Below is a small trained network, with its code and all its weights. Each question gives an input and a target symbol and asks what happens when units are switched off, that is, made to give their printed mean instead of their output.

import numpy as np


def w(rows, s, z=0):
    codes = np.array(rows[::2]) - 128.0
    scale = np.full(codes.shape[1], s)
    scale[-1] = z or s
    return codes * scale


def f(y):
    return np.maximum(y, 0)


def softmax(a):
    e = np.exp(a - a.max(-1, keepdims=True))
    return e / e.sum(-1, keepdims=True)


def log_softmax(a):
    a = a - a.max(-1, keepdims=True)
    return a - np.log(np.exp(a).sum(-1, keepdims=True))


def net(x, mask):
    ids = ['αγδεζηλμπστφω'.index(c) for c in x.split()]
    T = len(ids)
    res = E[ids] + P[:T]
    q, k, v = (res @ M[0].T for M in (Q, K, V))
    z = softmax(np.where(np.tri(T) > 0, q @ k.T / 3**0.5, -1e9)) @ v
    res = res + np.where(mask[0], z, O[0][:, -1]) @ O[0][:, :-1]
    y = f(res @ A[0][:, :-1].T + A[0][:, -1])
    res = res + np.where(mask[1:9], y, B[0][:, -1]) @ B[0][:, :-1]
    return log_softmax(res[-1] @ U[:, :-1].T + U[:, -1])


Q, K, V, O, A, B = {}, {}, {}, {}, {}, {}
E = w([
[75,58,166,71,76,250,131,154,161,126,129,73],'α',
[80,88,136,53,136,208,158,123,96,33,48,160],'γ',
[148,129,110,97,187,188,97,177,99,135,134,155],'δ',
[146,88,99,77,9,189,132,79,151,110,139,137],'ε',
[223,206,58,21,128,98,179,183,139,173,88,129],'ζ',
[166,160,142,78,189,121,104,175,106,172,156,161],'η',
[89,133,42,174,119,241,177,108,243,206,163,201],'λ',
[158,164,33,55,138,151,112,150,87,124,49,118],'μ',
[96,100,141,154,174,114,168,99,38,187,174,198],'π',
[166,119,35,97,169,136,179,89,52,140,125,142],'σ',
[119,111,52,122,189,146,194,106,58,121,188,180],'τ',
[224,108,124,80,59,235,32,85,188,106,98,109],'φ',
[133,190,135,86,156,102,59,138,80,197,76,105],'ω',
],0.019)
P = w([
[161,169,120,146,101,179,27,146,10,77,186,162],'0',
[122,89,104,124,164,141,116,161,86,141,163,146],'1',
[135,119,109,110,140,134,127,147,112,148,150,162],'2',
[148,120,95,121,117,122,151,132,116,159,143,162],'3',
[112,120,118,120,137,121,101,164,125,159,133,150],'4',
[108,106,125,135,135,120,116,166,124,179,134,148],'5',
[113,105,105,153,139,117,121,136,121,171,130,136],'6',
[131,143,99,135,128,99,101,145,141,156,118,133],'7',
[110,109,101,159,138,101,133,114,120,175,126,131],'8',
[102,123,112,148,149,91,104,156,152,181,120,121],'9',
[99,109,124,160,141,78,118,153,147,199,124,120],'10',
[129,137,94,164,120,77,129,93,141,177,107,115],'11',
[100,108,135,176,156,88,135,137,155,212,128,112],'12',
[96,104,111,182,140,74,123,111,141,197,112,112],'13',
],0.013)
Q[0] = w([
[94,145,111,102,254,80,162,184,20,181,63,168],'h1',
[99,88,167,207,76,127,155,106,212,27,80,133],'h1',
[93,156,218,155,135,96,209,152,126,68,96,36],'h1',
],0.0088)
K[0] = w([
[152,173,115,102,119,212,131,177,25,75,136,198],'h1',
[116,59,161,90,146,80,160,143,167,127,80,126],'h1',
[85,61,52,2,177,154,214,182,163,71,117,154],'h1',
],0.0084)
V[0] = w([
[98,92,246,184,146,180,110,128,168,119,238,153],'h1',
[254,168,177,90,161,82,111,124,96,204,207,72],'h1',
[170,144,178,135,62,143,19,107,160,129,57,27],'h1',
],0.0074)
O[0] = w([
[105,124,132,74,254,69,116,36,111,53,147,179,104],'h1',
[183,67,172,79,145,88,167,197,145,79,152,116,254],'h1',
[145,151,135,150,107,121,135,181,129,116,94,220,176],'h1',
],0.016,0.0077)
A[0] = w([
[126,146,158,90,185,114,148,163,133,134,72,203,157],'n1',
[142,97,177,129,105,83,201,215,121,29,128,145,33],'n2',
[209,113,115,114,182,147,78,125,145,160,36,98,175],'n3',
[140,65,155,154,65,175,169,158,222,126,52,194,6],'n4',
[147,45,204,73,76,152,153,109,162,114,132,17,132],'n5',
[147,138,165,115,217,30,146,116,134,37,97,145,16],'n6',
[109,93,208,95,125,92,165,100,168,2,164,5,68],'n7',
[168,172,152,162,147,130,165,169,85,128,90,126,1],'n8',
],0.0076,0.0032)
B[0] = w([
[118,204,66,108,71,133,239,143,109,148,127,180,226],'n1',
[176,112,155,255,233,58,50,105,202,125,72,115,252],'n2',
[209,113,131,108,168,81,143,183,84,127,212,141,176],'n3',
[108,180,243,46,201,129,119,26,108,172,172,81,216],'n4',
[75,146,111,126,45,86,93,71,213,52,177,112,217],'n5',
[75,14,139,31,52,178,95,92,151,214,34,91,226],'n6',
[29,181,119,203,104,75,90,170,71,131,142,194,201],'n7',
[59,158,174,162,74,142,145,158,103,81,33,57,160],'n8',
],0.0071,0.019)
U = w([
[170,53,128,46,228,168,177,231,25,186,172,83,159],'α',
[126,188,54,145,145,77,152,243,31,141,229,180,183],'γ',
[109,115,177,118,113,147,110,196,35,204,124,86,3],'δ',
[178,129,86,150,22,134,84,188,113,155,229,168,219],'ε',
[163,150,124,189,223,118,132,177,60,156,130,53,200],'ζ',
[2,142,211,15,110,211,92,114,124,10,97,86,193],'η',
[158,190,14,214,193,139,39,118,210,252,198,159,47],'λ',
[133,96,116,146,110,74,52,145,132,115,126,158,126],'μ',
[90,246,92,166,134,52,104,98,125,80,214,128,72],'π',
[80,119,89,60,123,224,116,95,220,193,75,122,130],'σ',
[92,167,99,173,100,183,133,141,220,171,31,133,108],'τ',
[197,182,134,87,218,114,80,47,99,169,184,143,69],'φ',
[157,138,155,147,180,156,81,98,161,143,127,40,23],'ω',
],0.0059,0.0036)

Each question gives the input, a string of symbols that net reads in full, and the target symbol t.
The units are the heads (3 rows each of Q, K, V and O) and the neurons (one row each of A and B). Each row of codes is followed by its name. A weight is (code - 128) times the scale printed after its matrix; where a second scale follows, it is the last column's (O, A, B and U).
mask holds one flag per unit, heads first, then neurons. A switched-off unit (its flag False) gives its mean, the last column of its rows in O or B, instead of its output. The means were averaged over made-up inputs and are rounded, as every weight is.
A unit's drop is (log p(t) with every unit on - log p(t) with that unit switched off) / (log p(t) with every unit on - log p(t) with every unit switched off).
The circuit of an input: a set's keep is (log p(t) with only the set's units on - log p(t) with every unit switched off) / (log p(t) with every unit on - log p(t) with every unit switched off). Starting from all 9 units, units are removed one at a time, each time the one whose removal leaves the highest keep (on an exact tie, the one counted first), for as long as the keep stays at least 0.8.
circuit, biggest first: the units of the circuit, biggest drop first
most important unit: the unit with the biggest drop
top k neurons: the k neurons with the biggest drops, biggest first
drop of u: that unit's drop, to one decimal
input τ γ η σ δ η, target π: circuit, biggest first => [h1; n6; n5]
input τ σ σ λ δ, target π: top 3 neurons => [n6; n5; n7]
input σ σ η σ γ η δ, target ε: top neuron => [n5]
input σ σ η ω α τ π σ, target ε: circuit, biggest first => [h1; n2; n4]
input η γ ε γ η μ, target μ: circuit, biggest first => [h1; n2; n7; n4]
input μ ε α η η σ, target δ: top 3 neurons => [n4; n2; n8]
input ε φ α δ η σ η, target γ: circuit, biggest first => [h1; n6; n2]
input σ δ φ ω η, target ε: circuit, biggest first => [h1; n5; n4]
input η φ γ γ μ η η τ η φ δ ζ, target μ: top 3 neurons => [n6; n2; n7]
input τ ε φ γ σ α π σ γ η σ η, target π: circuit, biggest first => [h1; n5; n7]
input η σ η ε ε η η σ τ, target μ: circuit, biggest first => [h1; n6; n2; n7]
input π τ γ π σ σ, target η: top 2 neurons => [n6; n2]
input η ω σ φ τ, target μ: top 2 neurons => [n2; n6]
input δ τ η φ σ φ μ π η π φ σ ω, target α: most important unit => n2
input ω φ γ φ λ φ η η η η, target ζ: top 2 neurons => [n2; n6]
input σ η φ ε η σ γ σ ω ε, target ω: circuit, biggest first => [n4; h1; n2; n1]
input δ η ε η, target α: circuit, biggest first => [n5; n7]
input π ε δ η η η σ ω φ π, target η: top 2 neurons => [n6; n2]
input ε μ η η φ φ η π η η γ η ε φ, target φ: top 2 neurons => [n4; n6]
input α α η η μ σ ζ, target σ: top neuron => [n6]
input γ α η σ σ ω, target λ: drop of n6 => 0.2
input α ω π, target σ: drop of n2 => 0.1
input γ γ α γ π τ ω η γ η η η δ γ, target τ: drop of n4 => 0.7
